Moves between states:
state | zu ni
gid | mul vas
mir | gib vil
koz | dar bil
nof | sal dov
ral | lir diz
gor | bes nem
rap | guf ses
moz | pep mov
nug | diz lir
bes | rap pul
zam | sis sof
raz | dov sal
pok | mar fet
nem | gid gor
vas | gor gid
pul | nem bes
mov | rep moz
sof | koz zam
rep | nok poz
buk | bil dar
vil | ral mir
dar | nof buk
led | nep sev
poz | moz rep
bil | zam koz
guf | sev nep
fet | nug pok
pep | sof sis
ses | pul rap
dov | buk nof
gib | vas mul
sev | raz led
mar | poz nok
diz | mir ral
mul | vil gib
sal | led raz
lir | pok nug
nok | fet mar
sis | mov pep
nep | ses guf

The rows follow the links: the fewer symbols apart two states are, the more alike their rows tend to be.

Each row is also shifted at random along 5 hidden directions that mean nothing.

Row, then state:
[ -28, -543,  357, -148, -475,  206,  414,  343,   32,  354,  -88, -226,   40,  110,   67, -571,  449,  371,  -49, -363,   13,   14,  236,  304,  478, -115,    7,  225,  102, -288,   38, -260,  -33, -169,  585, -177, -141, -111, -229, -166,   63,  147, -175,  -71,  -65,  118,  -67, -366, -205,  -78,  241, -244,   39,  -64, -151, -322,  270, -107,  242,    0,  359, -277,   59, -386,  240,  134]: nof
[-254,  435, -175,   79,  464, -187, -291,   80,   53,   -5, -105,   39, -224,   15,   31,  550,  -59, -600,   86, -482, -265, -200,  433, -126, -489,  142,  -48,    0, -184,  309, -194, -359, -256,  144, -641,  266,   82,  117,  170, -128,  113,   68,  206, -196,  142,  321,  318, -288,  443,   42, -294,  139,  273,   82,  316,  -31, -345,  -18, -461,   89, -175,  113, -168, -119, -709,  -98]: nug
[ -96,  471, -506,  174,  483,  490,   94, -418, -186, -276, -138, -162, -302,  -57, -308,  344,  210, -167,   93,  417,  298,   77, -318,  385, -651,  -85, -409,  103, -253,   10, -107,  -63,  211, -272,  -80,  432,  179,   75,  -66,  173,  -25,  -59, -284,  -36, -244,   97,  -88,  124,  501, -109,  -46,  436, -299, -179,   88,   -4, -400,  -75, -374,  -56, -353, -537,  336,  215,  122, -117]: pok
[ 174, -158,  425,   97, -286,  284,  111, -137, -284, -271, -361,  392, -319,  -23, -332,  -85, -303,  252,   39,  123,  -36, -481, -318,  106,   -1,   34,  561, -116,  334, -123, -319,   97, -395, -380,  155, -123, -210, -183,  243, -100,   16, -236,  271,   91,  -10,  175,  -32,   97, -446,  128,  259, -197,  -92,  230,   69,   86,  241,  140,  248,  344,  106,  130,   59, -171,  421, -781]: pul
[-386,  257, -149,  114,  319,  -10,  356, -191, -178, -108, -100, -129, -326,  384,  252,  363,  503, -494,  224,  -14, -201, -118,  306,   87, -573, -167, -324,  176, -274, -396, -203, -693,  -49, -541, -193, -245,  -20, -307,  112, -695,  300,  282,  175, -285,  268,  128,  154,   51,  415,  255,  244,  309,  101,   34,  -88, -103, -315,  -63,  -63,  328, -251,  171,  249, -812,  387, -132]: diz
[  78, -520,  496, -268, -413,   37,  -33,  156, -107,  155, -215,  106,  -60,  326,  -15, -474,  247,  498,   96, -182,  -25, -132,  -18,  127,  666,  198,  262,  190,  565, -115,   47,   81,  -78,  107,  552, -117, -298, -248,  158, -156,  -39,  -53,  196,   19,   68,  188,  -90, -100, -315,   40,   62, -329, -132,   73,  -40, -440,  348,  153,  440,   91,  242,  212,  -62, 1214,  475, -207]: led
[-157,  269, -414, -116,  128,  149,  201, -127,  250,   81,  101, -458,  146,    3,  167, -310,  701,    0,   24,   57,   24,  327,  169,  237, -242, -363, -672,  757, -119, -282,  -70, -245,  502, -182,   96, -361,  159,  -97, -240,  -95,  106,  402, -442, -143,   -2,  -37, -226, -290,  522,   59,  260,  474, -141, -320, -217, -133, -257, -232, -119,    0,  -58,   65,  232,  201,   78,  267]: moz
[ 280,   75,  134,  445, -282,  496, -139, -292,  358, -299, -206,  253, -175,   14, -491, -486,  -60,  252, -181,  284,  154, -467, -314,  -26, -198, -169,  231,  163,  349,  116, -622,  122, -147, -414,   54,  104,  101,   14,  590,   75,  119,   62,   -9,   11,  -27,   52, -302, -257,  415, -230,  546,   18, -237, -109,  214, -136,   72,   93,  180, -150,  -34, -392, -184,  176,  337, -496]: sis
[ -72, -259,  -41, -492, -150,   27,  279,  426, -225,    1,  -55, -169, -119, -212,  133, -104,  -67,  331,  200, -259,  -24,  445,  -92,  490,  419,  -21,  150,  314, -129, -336,  286,   35,  294,   63,  241, -151,   19,  229, -596,  462, -102,  -61, -247,   48, -321,   20,   24,   67, -528,   72, -192,   -8,  -42,  -11, -451,  140,  158, -183,   -7,  140,  388,  374,  251, -554, -641, -330]: rap
[-168,  -72,  -92, -441,  -62,  -77,  -68,  431, -168,  -66,  105, -239,   52, -147,  373,  -62,   39,  280,  235, -181,  -21,  504,  152,  498,  287,  240,  -94,  697,   11, -238,  320,  173,  329,  404,  260, -377, -157,  -52, -369,  128, -139,  107,   -3,  -13, -183,  116,    0,   91, -288,  273, -188,  140,  -88,  -44, -423,   11,  111, -137,  -41,  293,  338,  546,  539,  309, -483, -112]: bes
[-136,  417, -136,  286,  387, -136, -585,  -64,  111,   25,  -24,   61,  -68,   57,   22,  387,   66, -374,   42, -130,  -17, -276,  332, -238, -274,  145, -196,  123,   84,  427, -193, -244, -217,  297, -347,  125,  -89, -176,  480, -210,  -55,  191,  305, -159,  352,  222,  201,  -77,  575,   52,   56,  123,   -9,  -89,  463, -225, -228,  141, -179,    5, -253,   71,  -74,  956,    3,  107]: fet
[-132,  416, -587,  -43,  437, -175, -199,   55,  258,  105,  184, -310,  234, -114,  129,  181,  231, -330,  -34,   64,   49,  450,   89, -123, -292, -144, -567,  108, -365,  221,  270, -137,  294,  266, -255,  144,  179,  277, -211,  125,  -56,  190, -344,   85,  -81,  -28,   77, -155,  415, -106, -141,  230,   68, -178,   38,   58, -334, -250, -448, -269, -157, -172,   -7,   23, -404,  596]: poz
[ 224, -273,   96, -391, -460,  246,  240,  272, -114,    2,   25,  -16,   93, -194, -160, -367, -143,  586,   41,  126,  138,  399, -330,  436,  557,   58,  137,  -39,   49,  -12,  263,  304,  133,  173,  472,  142,   74,  211, -426,  471, -202, -150, -230,  187, -361, -108,  -84,   35, -508,  -74, -110, -227,  -97,  -52, -303,  155,  247,  -19,  144,  -89,  460, -388,  261, -392, -170,   66]: sev
[  48,  595, -208,  242,  395,   73,   38, -506, -375, -387,  -71,  265, -215,  -23, -339,  550, -250, -309,   72,  571,  197, -153, -392,  -96, -417,  125,  -70, -727,  -98,  117,  -68,   73, -155, -113, -225,  365,   68,  -68,   75,  -58, -110, -305,  119,   57,  -33, -161,  -34,  395,  133,  -26,  -87,  130, -327,  134,  185,  182, -226,  145,    6,  -75, -405, -255,  185, -155,  576, -174]: vil
[-369,  131, -210, -333,  418,  -50,  389,   73, -447,  149,  -51, -150, -309,  188,  346,  546,  322, -289,  333, -279, -226,  302,  227,  204, -232,  -11, -273,   24, -319, -428,  231, -262,  158, -122,   43, -193,   10,  -22, -365, -229,   35,   54,  -19, -115,  -22,  104,  174,  211, -189,  287, -278,  237,  104,  169, -308,   35, -278, -253,  -60,  367,  -89,  464,  283, -302,  -52,    2]: vas
[ 442,  -35,  233,  285, -325,   79, -427, -213,  468, -163, -148,  275,  144, -227, -268, -447, -335,  451, -190,  201,  135, -291, -323, -264,  169,  -94,  410,   65,  317,  301, -344,  452,  -82,  138, -102,  199,   85,  184,  419,  347,  -30,  -72,  -85,  258,   -8,   31, -191, -186,   97, -240,  292,  -99, -148, -210,  258,  -59,  164,  141,  131, -197,  -70,    4, -502, 1318,  -66, -191]: zam

Start, symbols taken left to right, then the state you end at.
Answer with the state's name.
[  53, -431,   73, -426, -279,  230,  227,  224, -224,  -33,   16, -112, -140,  -99,  -21, -238,  -72,  391,  177, -227,   41,  370, -167,  330,  477,  148,  143,  163,  154, -148,  224,  292,  318,  254,  307,   54,   42,  149, -525,  481, -105, -141, -336,   68, -318,    4, -164,   49, -599,   17, -211, -138, -198,  -61, -461,    4,  202,  -99,  182,  130,  402,  409,  265,  586, -445, -262]
zu zu: raz
[ 115,  252,   51,  501,  -48,  106, -226, -341,  318, -277, -219,  112,  -24,  162, -146,  -94,   71, -158,  -56,  292,   15, -493,  -50, -204, -335,  -76,  112,  246,  181,  128, -553, -212, -237, -488, -320,  -98,  -12, -172,  581, -265,  189,  216,  188,  -95,  273,   -7, -158, -213,  595,  -54,  529,   63,   15,  -56,  388, -141,  -62,   41,  -47,  -36, -195, -284, -160, -105,  364, -208]
ni ni zu: nok
[ 262,  150,   42,  494, -117,   55, -144, -474,  385, -127, -168,  190,   63,  128, -185, -124,  -47,   24,  -82,  372,  -11, -471,  -93, -349, -260,  -65,  204,   67,  283,  185, -541,  -48,  -77, -209, -238, -144,  -78,  -73,  624, -250,  197,  129,   57,  -34,  255,  -25, -119,  -51,  473, -171,  411,   91, -104, -102,  316, -171,   64,  239,  108, -123, -236,  -46, -438,  752,  566, -178]
zu zu: nok
[-166,  477, -544,   93,  423,  106,   21, -200,   81,  -50,  -49, -228, -262,  -52,  -51,  234,  104, -413,   57,   93,  -63,  247,    2,   50, -519, -254, -345,   90, -401,  112,  -49, -121,  403, -152, -434,  274,  386,  293, -178,  184,   25,  -31, -279, -154, -109, -163,   18,  -49,  494,  -48,  -68,  325,  -41, -188, -153,  142, -375, -154, -374,  -59, -150,   -6,    4, -366, -413,   50]
ni zu ni zu: mar
[-159, -390,   -6, -177, -235,    4,  263,  334,  323,  347,   96, -346,  293,  148,  333, -547,  539,  198,  -88, -396, -183,  302,  335,   21,  114, -243, -184,  472,  -25, -281,   36, -282,  424, -207,  236, -383,   33,  -91, -358, -220,  167,  283, -254, -168,   41,   50, -116, -433,  145,  -25,  212,  175,  156, -220, -353, -228,   85, -247,   53,  105,  317,  285,  -66, -380,  -39,  253]
ni zu: zam
[-355,  -81,  -33, -452,  354,  245,  578,   25, -722,  282, -261,  -98, -528,  229,   36,  390,  406, -237,  250, -135,   15,  285,   61,  449, -164,  -29, -377,  -79, -159, -414,  284, -300,  146, -176,  374,  229,   95,  -38, -615,   35, -140,  -97, -178,  -60, -202,  217,   91,  201, -245,   93, -410,   46, -175,  196, -309,  -44, -203,  -65,  141,  262,   57,  204,  270,  170,  128, -192]
ni ni ni: nem
[  29,  608, -359,  183,  502,   -1, -261, -373, -123, -328,   90,   51,  -12,  -17,  -40,  430, -266, -415,   60,  546,   81,  -93, -303, -187, -464,  189,  -72, -270, -136,  167,  -29,  156,  -45,  179, -452,  337,   72,   21,  158,  -30, -164, -174,  -67,  100,   93, -179,  -26,  329,  287,   97, -158,  152, -298,  -11,  203,  170, -329,   87, -282,  -69, -416,  -23,  181,  656,   80, -122]
ni zu zu: gib
[ -64, -567,  468, -159, -417,    7,  158,  387,  -84,  345,  -87,  -34,   59,   16, -121, -429,   67,  405,  -30, -465,   71,   10,   88,  238,  537,  -26,  173,  -83,  145,  -49,   74, -191, -229,   -2,  527,   48, -163,  -68, -130,  123,  -59,  -91,   94,    1,  -24,  228,   16, -193, -282,  -38,   57, -417,  138,   58, -104, -167,  403,  -28,  274,  -38,  407, -328,  -77, -314,  127,   83]
zu zu ni ni: nep
[ 194, -526,  513, -114, -291,  -66, -224,  401,  -19,  104,   49,  240,  188,  -82, -140,  -95, -275,  374,   84, -396,   83, -171,  120,  -67,  596,  359,  498, -438,  273,  184,  185,  154, -432,  180,  342,  176, -288,   -3,    2,   11, -179, -165,  324,  127,    2,  206,   73,  -14, -500,  -58,  -87, -595,  235,  210,  112,  -18,  314,  219,  252, -100,  324, -355, -181,   11,  -43,   64]
ni zu ni: led
[-193,  -42, -231,  -48,   51, -267,  267,   94,  208,  299,  192, -561,  338,   71,  407, -198,  472, -235, -182,  -92, -172,  458,  242,  -64,  -68, -270, -593,   55, -355, -137,  408, -314,  337,  -58,  -19, -252,  182,   53, -355, -356,  180,  269, -318, -131,   67, -189,  -62, -100,  237,  -58,   10,  228,  327, -119, -274,   40, -118, -257, -157, -145,  -68, -167,  -64, -799,  139,  840]
zu zu ni: bil
[ -24,  754, -543,  288,  485,  233, -303, -254,   92, -470,   13,  -96,   46, -274, -100,  260,  -59, -304,   54,  712,  288,   49, -148,  173, -570,   54, -239,  237, -252,  104, -175,  150,   86,  -10, -306,  163,   83,  -38,  111,   47, -168,   44,  -62,   75, -103,  -94,  -55,  264,  441,   28,  102,  271, -338, -111,   87,  168, -319,  -59, -296,  -52, -219, -402,  416,  -61,  -31,  -54]
ni zu ni: ral
[ 404, -144,  199,  121, -488,  164, -273, -191,  425, -167,   -2,  209,  173, -171, -291, -661, -251,  519, -236,  352,  253, -248, -356, -215,  355, -141,  382,   30,  514,  201, -175,  460,  -43,   81,   63,   -3,   -4,   96,  302,  350, -118,  -44, -102,  227,  -60,  -99, -231, -127,    4, -255,  185, -203, -193, -168,  112,    1,  320,  145,  167, -189,  133, -109, -336,  995,   24, -195]
ni zu: dar
[ 186,  202,   40,  236,   -2,  -89, -549, -129,    0, -534,  125,  360,  293,  -50,  -17,  162, -511,    5,   75,  575,  288, -203, -256,   10, -109,  349,  299,  -76,  256,  140, -200,  234, -355,  138,    2, -230, -319, -243,  461, -200,  -58,    7,  455,  179,   92, -209,  -32,  424, -167,  161,  329, -195, -219,  145,  257,  154,   18,  285,   32,  147,  -75, -281,  324,  -43,  503, -224]
zu ni zu ni: gid
[ -38, -450,  163, -336, -260,    1,  293,  161,   49,  543,  127, -282,  554,  343,  281, -499,  742,  296, -133,  -36,   58,  260,  264,  -89,  382,   21, -498, -125,    9,  -73,  508, -240,  252,   55,  680, -347, -317, -298, -369, -442,  108,  166,  -81, -100,  172,   15, -132, -162,  -61,  -41,    3, -193,  237,   -2, -170, -393,  241,   22,  249, -243,   74, -403,  -14,  213,  819,  844]
zu ni ni zu: sal
[ 268, -396,  251, -129, -458,   47,  210,   47,   30,   12,   42,  154,  -93, -284, -244, -419, -476,  491, -159,  -59,  -95,   62, -434,   80,  487, -102,  468, -353,   12,   81,    8,  406,   69,  -77,   48,  260,  173,  485, -145,  622, -167, -225, -251,  120, -320, -119,  -74, -131, -407, -217, -121, -308,   26,   83, -264,  337,  220,  -35,  113, -131,  262,   23, -316, -426, -510, -263]
zu ni: dar
[  72, -328,  558,   -8, -415,  -60, -309,  118,   58, -276,    0,  255,  151,   30,   33, -270, -385,  428,   78,  114,   57, -228,   15,  -28,  417,  266,  472,  374,  447,  -71, -306,  199, -243,   88,  135, -674, -354, -254,  365, -243,   52,   38,  399,   29,  165,  -36,  -44,  -48, -296,  173,  426, -235,   -9,  135,  156,  -36,  479,  185,  414,  347,  241,  300,  129,  -25,  287, -410]
ni zu ni zu: ses
